[125  69 133 110 113 142]  geno
[130 128 140 123 126 139]  mimu
[165 113 101 139 107 126]  Zozim
[132 209 155  97 103 141]  lar
loc: [140]  mimu, 2
loc: [141]  lar, 5
loc: [103]  lar, 4
loc: [165]  Zozim, 0
loc: [125]  geno, 0
loc: [107]  Zozim, 4

[ 43 163 136 171 184 112 164] -> navof
[138 140 114 144 188 139 148] -> Zozim
[113  89 140 185  91  52 118] -> Bukag
[ 93 184 132  90 124 112  88] -> Lilob
loc: [91]  Bukag, 4
loc: [139]  Zozim, 5
loc: [185]  Bukag, 3
loc: [164]  navof, 6
loc: [113]  Bukag, 0
loc: [89]  Bukag, 1

[ 81 129 106  95 102 141  80 125 131 116 104 117 145  83 146 122 111 140
 107 117 113  82 141 108 151 126  94 150 118 133 104 123 138 100 104  89
  88  97  86 149 150 121 131 127] = dop
[142 165 154 165 185  51 130 150  36 157  52 131 142 116 127  66 186  91
 180  29 112 109 103 138  80  43 136 132  72 180  42  42 115 156  66  76
  94 192 119  74  73 178  34 102] = Bukag
[105 126  90 165 170 119  98 104 138  97  73 193 140 127 198 165 122 105
 182 109  80 108 194  80 168  90 157 157 165 192 115 142 198  87 145 112
 128 145 103 167 160 120 130 192] = navof
[146 126 164  79  70 138 153 150 117 159 186  51 111 121  46  80 132 153
  60 149 176 143  52 176  82 168  88  99  87  48 138 112  47 167 103 140
 120  98 152  83  92 130 126  51] = bep
[137  40  58 157 129 113 140  41 163  55 133 175  48 178 123 190  67  63
 139 162  62 171 154  61 121 114 183  52 194  98 187 181 154  70 200 188
 191 113 158 131 123  45 158 177] = Lilob
[ 77 133 104  99 107 138  75 126 125 119  93 122 150  79 152 119 119 137
 113 108 105  77 145 106 152 116  96 155 118 139  94 118 144 100  97  82
  82 101  86 150 151 125 125 129] = Zozim
[ 59 120  85  86  91 153  59 114 143 103  96 124 147  70 160 135  97 141
 101 122  96  68 158  91 169 127  89 157 130 135 105 135 154  80 106  82
  80  81  75 168 168 108 142 140] = lar
[107 100 104  92  81 199 118 116 205 110 188 126 129 129 139 187  81 166
  85 206 137 138 158 121 180 203 121 137 174  96 196 199 148 106 175 165
 151  78 133 185 191  94 207 156] = mimu
[114 167 158  98 114 136 115 166 112 152 127  91 142  95 123  90 142 161
 107 114 165  96 105 156 128 139  84 158  86 130  98  99 103 148  88  91
  88 118  97 122 126 160 114  94] = kome
[ 58 122  88  80  84 158  58 115 150  98 101 120 148  68 159 131  93 147
  94 130 104  64 155  91 171 134  80 158 130 130 109 139 151  77 107  81
  78  71  69 169 170 105 148 136] = Lep
[ 59 114  80  89  91 141  56 108 130 103  84 123 139  67 153 125 104 129
 103 108  82  67 152  86 157 112  93 148 126 130  94 126 151  79  97  77
  75  84  80 157 157 106 129 134] = Zeto
[ 59  40  80  89  91 141 142 108 130 103  84 123 139  67 110 125 104 129
 103 108  82  67 152  86 157 112  93 148 126 130  94 126 141  79  97  77
  75 115  80 157 157 106 129 134] = geno
which: [ 59  40  80  89  91 141 142 108 130 103  84 123 139  67 110 125 104 129
 103 108  82  67 152  86 157 112  93 148 126 130  94 126 141  79  97  77
  75 115  80 157 157 106 129 134]  geno
loc: [64]  Lep, 21
which: [105 126  90 165 170 119  98 104 138  97  73 193 140 127 198 165 122 105
 182 109  80 108 194  80 168  90 157 157 165 192 115 142 198  87 145 112
 128 145 103 167 160 120 130 192]  navof
which: [142 165 154 165 185  51 130 150  36 157  52 131 142 116 127  66 186  91
 180  29 112 109 103 138  80  43 136 132  72 180  42  42 115 156  66  76
  94 192 119  74  73 178  34 102]  Bukag
which: [ 81 129 106  95 102 141  80 125 131 116 104 117 145  83 146 122 111 140
 107 117 113  82 141 108 151 126  94 150 118 133 104 123 138 100 104  89
  88  97  86 149 150 121 131 127]  dop
which: [ 77 133 104  99 107 138  75 126 125 119  93 122 150  79 152 119 119 137
 113 108 105  77 145 106 152 116  96 155 118 139  94 118 144 100  97  82
  82 101  86 150 151 125 125 129]  Zozim

[188 168 156  60 146] -> navof
[151  49  78 217  58] -> geno
[ 80  98 182 113 218] -> dop
[185 160 184 157 106] -> bep
[173 193 125  56 121] -> Zeto
loc: [156]  navof, 2
loc: [217]  geno, 3

[154 128 118 129 147 149]  dop
[154 128 118 211 121 121]  mimu
[154 128 118 211 103 161]  lar
loc: [129]  dop, 3
loc: [161]  lar, 5
loc: [147]  dop, 4

[143 114 193 155 115  89 110 104 174 113] = lar
[130 119 137 142 137 154  99 143 141 141] = Zeto
[145 156 146 103 101 117 155 132 137 149] = Bukag
[128 110  84 109 112 124 132 136 130 123] = geno
[124 118 107 152 148 120 131 141 112 131] = mimu
[108 111 158  52 115 100 160 149 124 160] = Zozim
[143 114 193 155 115 142 101 118 156  85] = navof
[114 112 114 139 124 133 131 154 113 133] = Lep
[131 140 187 128 132 132  90 106 133 142] = Lilob
[158 123 105 130  99 102  84  90 147 176] = kome
[193 162 103 161 176 127 110 143 121 122] = dop
loc: [111]  Zozim, 1
loc: [117]  Bukag, 5
loc: [108]  Zozim, 0
loc: [106]  Lilob, 7

[136 102 140 168 177  87  69 125 125 169 137 109 155  95 166 162 118 115
 147 131  98 125 135  95 108 114 117 151 155 118 139 131  98 141 148 160
 133 154 139 129 105 145 111 119 114 164 152 134 167 160 137 131 174 106
 147 129 101 125 103 100  90 156] = kome
[136 102 140 168 177  87 144 125 125 169 137 109 155  95 166 162 118 115
 147 131  98 125 135  95 108 114 166  95 155 118 139 131  98 141 148 160
 133 154 139 129 105 145 111 119 114 164 152 134 167 160 137 164 174 106
 147 129 101 125 103 100  90 156] = Zozim
[103 125  88 128 109 176 200 146 136 134  59  90 118 146  79 109 124 140
 151 142 126  97  76 127 145 135 125 143 124 143 142 123 173 145 137  81
 154 134 133 147 133  92 125 145 135  93 167 134 154 117 111  97 136 117
  89 147 105 125 130 130 178 179] = navof
loc: [178]  navof, 60
loc: [179]  navof, 61
which: [103 125  88 128 109 176 200 146 136 134  59  90 118 146  79 109 124 140
 151 142 126  97  76 127 145 135 125 143 124 143 142 123 173 145 137  81
 154 134 133 147 133  92 125 145 135  93 167 134 154 117 111  97 136 117
  89 147 105 125 130 130 178 179]  navof
which: [136 102 140 168 177  87 144 125 125 169 137 109 155  95 166 162 118 115
 147 131  98 125 135  95 108 114 166  95 155 118 139 131  98 141 148 160
 133 154 139 129 105 145 111 119 114 164 152 134 167 160 137 164 174 106
 147 129 101 125 103 100  90 156]  Zozim
loc: [69]  kome, 6

[ 47  86  45  43  75 122 150 181 200 223 186 139  92 100 131] -> kome
[ 34  65  95 126 167 183 212 208 177 110  83 116 138 115  65] -> dop
[ 47  86  45  43  75 122 150 181 200 223 186 139 164 100 131] -> Lep
[172 198 216 212 157 100 215 126 135 100  55  32  69 112 151] -> Lilob
[134  86  45  43  75 122 150 181 200 132 186 139  92 100  46] -> lar
[129 124  93  48  34  75 117 151 176  68 223 196 150  98  90] -> Zozim
loc: [69]  Lilob, 12
loc: [55]  Lilob, 10
loc: [115]  dop, 13
loc: [83]  dop, 10
loc: [216]  Lilob, 2
loc: [183]  dop, 5

[214 123  68 170 212] : lar
[155 213  96 137 187] : Bukag
[125 156  59 124 159] : mimu
loc: [213]  Bukag, 1
loc: [68]  lar, 2
loc: [125]  mimu, 0
loc: [214]  lar, 0
loc: [156]  mimu, 1
loc: [155]  Bukag, 0

[158  86  80 116 157  89 163  88  55  88  67 186 128 129 105 129 177  95
 160 106 177]  Zozim
[122 151 155 129 117 175  75 128 135 100 137 101 110 104 104 134  94 116
  99 104 114]  geno
[158 125  94 151 152 128 140  97  76  89 108 146  92 114 102 154 168 146
 138  85 146]  Zeto
[118  91 125 112  99  96 113 183 176 163 107 116 171 164 158 102 122 111
 127 163 143]  Lep
[158  86  80 116 157  89 163  88  55  88  67 186 128 129 116 141 137  89
 156 112 114]  kome
[119 141  89 203 148 103 142 148 129 138 128 140 119 112 166 128 133 218
 128 143 136]  navof
[158  86  80 116 157  89 163  88  55  88  67 186 128 129 105 131 177  95
 160 106 177]  mimu
[116  68 125 143 123  92 126 175 177 180 104  77 116 140 191  61  80 141
  96 173 106]  Lilob
[108 155 138 189  86 113 107 152 170 147 148  94 112 115 174  86  75 163
 135 148  89]  lar
[116 129 202 128 101 132  76 181 210 117 154 122 142 146 117 115 108  95
 102 123  98]  bep
[133 187 177 108 130 123 152 137  96 168 135 124 113 114 189 129 107 122
 148 162 118]  dop
[118  91 125 112  99  96 113 183 176 163 107 116 171 164 158 102 122 111
 127 163 122]  Bukag
loc: [100]  geno, 9
loc: [124]  dop, 11
loc: [203]  navof, 3

[134 159 131 126 161 138 144  89 131 161 113 111 111 137 174 132 104 103
 119 110 145 140 128 164 127 178 129 124 129 146 158 104 155 141 122 155
 189 128 151  81 152 157 178 148 153] = Lilob
[135 148 149 127  98 110 165 145 101 159 133 147 120 124 122 166 118 113
 151 148 130 111 156 165 168 138 127 141 163 135 166 105 186 122  54 113
  86 141 156  90 111 153 151 136  88] = lar
[134 159  82 126 154 138 144 147 131 161 113 111 111 109 174 132 104 103
 119 110 145 140 128 164 127 178 129 124 129 146 158 104 155 141 122 155
 189 128 151  81 152 157 178 148 153] = geno
loc: [101]  lar, 8
loc: [90]  lar, 39
loc: [54]  lar, 34
which: [135 148 149 127  98 110 165 145 101 159 133 147 120 124 122 166 118 113
 151 148 130 111 156 165 168 138 127 141 163 135 166 105 186 122  54 113
  86 141 156  90 111 153 151 136  88]  lar
loc: [98]  lar, 4

[186 105 143  94 157  99  93 100  94] -> kome
[130 105 143  93 157 128 187  87  94] -> Lilob
[ 95 105 143 129 157 158 187  87  94] -> Zeto
loc: [128]  Lilob, 5
which: [130 105 143  93 157 128 187  87  94]  Lilob
loc: [186]  kome, 0
loc: [100]  kome, 7
which: [186 105 143  94 157  99  93 100  94]  kome
loc: [129]  Zeto, 3

[142 161 191 200 145 208 122 140 118 176 137 119 197  82 160  68 164  97
 120  73 158  59 207 149 113  68 174 166  88  97 203 118 122 171 193 100
  62 193 127 198  69 102  93 152  57 208 124 131  80  88  61] = dop
[ 65  50 122  52  89 171 163 161 165 168 198 189  55 167 189 188 112 192
 186 155  61  84 142 202  80 161 169 100 187 191  95  45 127  66  97 138
 174  83 115  55 120 101 135 164 154 175  68 100 155  54 201] = geno
[200  45 107 177 191 198  66 130  49 211  62  62 186 183 169 131  91  69
 108 207 123 143  46 201 127 150  85  56  65 151 135 123  50 140  64 185
 142  82  82 193 140 174 188 138 141 186 108 204 189 144  48] = Lilob
[142 161 191 200 145 208 122 140 118  90 137 119 197  82 160  68 164  97
 120  73 158  59 207 149 113  68 174 166  88 146 203 118 122 171 193 100
  62 193 127 198  69 125  93 152  57 208 124 131  80  88  61] = mimu
[ 54 190 177 182  48  60 113  49 113 183 170 143 168  78 150  51  56 185
  53 125 109  71  82  65 158  70  63 164 166 101  73 138  62 207 182  67
 173 173 181 121 112 192 152  91  97 114  56 118  86 162 191] = navof
[ 87  94  79 117 148  61 208 111 147 111 138  54 153 152 182 169 113 170
 173 156 154 121  92 168  53 116 113 111 162  60 183  48 146  68  49 149
  49 144  62 149  87  81 210 187 169  66 158  58 182  99  67] = Lep
[ 65  50 122  52  89 171 163 161 165 168 198 189  55 167 189 188 112 192
 186 155  61  84 142 202  80 161  63  51  74 130 114  85  94 167 126  59
 113  68 149  87 204 169 144 133  67 127  76 207 193  61  51] = bep
[ 64  93  64 120 147  70  59 165 162 113  99  78 206  63  94 176 157 164
 115 105  62  65  93  52  97 129 117  62  82 167 197  54  47 179 164  76
 134  95  85 117  65 151 183 112  68 200  95 159 109 154 104] = kome
[119 188  48 204 181  48  44 156 103 107  47  63 159  64 118  95 199 190
 202  94 185 142  65 123  75 137 131  71  83 129  84 194 173 185 140 155
 190 139 129  50 174 197  66 200  60  76  53  95 193 108 145] = Zeto
which: [ 65  50 122  52  89 171 163 161 165 168 198 189  55 167 189 188 112 192
 186 155  61  84 142 202  80 161 169 100 187 191  95  45 127  66  97 138
 174  83 115  55 120 101 135 164 154 175  68 100 155  54 201]  geno
which: [ 64  93  64 120 147  70  59 165 162 113  99  78 206  63  94 176 157 164
 115 105  62  65  93  52  97 129 117  62  82 167 197  54  47 179 164  76
 134  95  85 117  65 151 183 112  68 200  95 159 109 154 104]  kome
loc: [81]  Lep, 41
which: [142 161 191 200 145 208 122 140 118  90 137 119 197  82 160  68 164  97
 120  73 158  59 207 149 113  68 174 166  88 146 203 118 122 171 193 100
  62 193 127 198  69 125  93 152  57 208 124 131  80  88  61]  mimu
loc: [139]  Zeto, 37

[134  67  80 184 221 117 103 131  58] -> geno
[159  83 102 146 222  89 187  71 146] -> bep
[138 131  98 117 154 101 179 138 133] -> Lilob
[ 93  97 174 147 133 159 116 144 222] -> Zozim
[162 173  87 164 122 103 172  51 128] -> Bukag
loc: [134]  geno, 0
loc: [174]  Zozim, 2
loc: [221]  geno, 4
loc: [164]  Bukag, 3
loc: [51]  Bukag, 7

[ 96 141 107  77 122  96 196 145 158 165 134 131 106  99 134 150  99 122
 207 123 123 145 152 126 132 171 102 152 119  91] -> bep
[133 119 133 141 114 125 122 128 130 103 125 115 131 123 130 134 155 132
 120 140 132 134 102 136 147 113  93 113 156 165] -> dop
[114 128 130 101  79 108 128 121 114 139 175 123 114 122 165 107 139 131
 158 138 128 102 165  77 124 145 158 111 125 113] -> Zeto
[129 115 122 123 103 133 108 145 146 111 144 120 145 135 128 134 162 118
 131 106 145 138 133 132 137 101  68 121 121 144] -> Bukag
[108 142 101 103 157 139 106 157  91 153 129 140 156 149 148 130 114 119
 113 116 103  93 117 152 123 116 113 106 119 113] -> geno
[195 119 149 139 118 147 131 112 141 108 119 119 144 139  99 124 123 175
  70 106 142 162 141 154 136 147 169 144 107 120] -> kome
[100 133 101  97 133  85 139 119 133 150 151 139 144 120 148 108 126 114
 186 125 115 114 157 112 121 165 124 138 122 110] -> Lep
loc: [135]  Bukag, 13
which: [195 119 149 139 118 147 131 112 141 108 119 119 144 139  99 124 123 175
  70 106 142 162 141 154 136 147 169 144 107 120]  kome
which: [114 128 130 101  79 108 128 121 114 139 175 123 114 122 165 107 139 131
 158 138 128 102 165  77 124 145 158 111 125 113]  Zeto
which: [108 142 101 103 157 139 106 157  91 153 129 140 156 149 148 130 114 119
 113 116 103  93 117 152 123 116 113 106 119 113]  geno
which: [133 119 133 141 114 125 122 128 130 103 125 115 131 123 130 134 155 132
 120 140 132 134 102 136 147 113  93 113 156 165]  dop

[132 121 119 140 127 135  95 115 108 124 127 117 129 127 135] = lar
[129 121 118 132 127 135 143 115 146 124 127 120 138 127 135] = navof
[129 121 118 132 127 135 143 115 108 114 127 120 138 127 135] = Bukag
[129 121 118 132 127 135 143 115 126 114 127 120 138 127 135] = Lep
loc: [117]  lar, 11
which: [129 121 118 132 127 135 143 115 126 114 127 120 138 127 135]  Lep
loc: [140]  lar, 3
loc: [119]  lar, 2

[143 123 148 151 143 127 145  91 103 174 119 151  96 130 118 120 106 146
 126 117 149 123 172 131 123 134 148 107 118 141 107 125 158 154 166 111
 123 135 135 154 110 144  83] -> Lilob
[143 120 149 150 139 127 142  96  98 171 118 154  94 127 113 122  74 147
 127 121 145 123 169 132 123 155 125 107 120 141 100 122 155 152 168 115
 122 132 135 152 114 144  85] -> kome
[132 101 158 142 101 116 108 170  85 114 124 147 101 122  58 155 118 150
 139 144 119 132 127 135 140 118 144 129 157 126  44 109 108 106 172 150
 114 114 134 123 150 155 122] -> Zozim
which: [143 120 149 150 139 127 142  96  98 171 118 154  94 127 113 122  74 147
 127 121 145 123 169 132 123 155 125 107 120 141 100 122 155 152 168 115
 122 132 135 152 114 144  85]  kome
loc: [111]  Lilob, 35
which: [132 101 158 142 101 116 108 170  85 114 124 147 101 122  58 155 118 150
 139 144 119 132 127 135 140 118 144 129 157 126  44 109 108 106 172 150
 114 114 134 123 150 155 122]  Zozim
loc: [169]  kome, 22
loc: [166]  Lilob, 34
which: [143 123 148 151 143 127 145  91 103 174 119 151  96 130 118 120 106 146
 126 117 149 123 172 131 123 134 148 107 118 141 107 125 158 154 166 111
 123 135 135 154 110 144  83]  Lilob
loc: [109]  Zozim, 31

[148  68  94  70  65  67 130  51] : Bukag
[ 68 169 123 170 114 176 150 106] : Lilob
[154  78 130  77 128  81 136 153] : bep
[156  71 108 129 101  69 135 128] : mimu
[130 103 109  95  79 103 125  35] : dop
[157  80 136  85 102  84 136 150] : Zeto
loc: [85]  Zeto, 3
loc: [153]  bep, 7
loc: [123]  Lilob, 2
loc: [67]  Bukag, 5

[153  58 119 165  73  66 111] = lar
[181  92 184  69 175 102 121] = Lilob
[135  91  62  60  77  76 147] = dop
[135  91  62 133 171  96 101] = geno
[ 75 164 105 172  98 144 164] = bep
[149  73 150  89 183  96 148] = Lep
[203 138 128  71 126  82 110] = kome
[147 151 113 139 116 166 110] = mimu
loc: [148]  Lep, 6
loc: [76]  dop, 5
loc: [166]  mimu, 5
loc: [113]  mimu, 2
loc: [139]  mimu, 3
loc: [77]  dop, 4

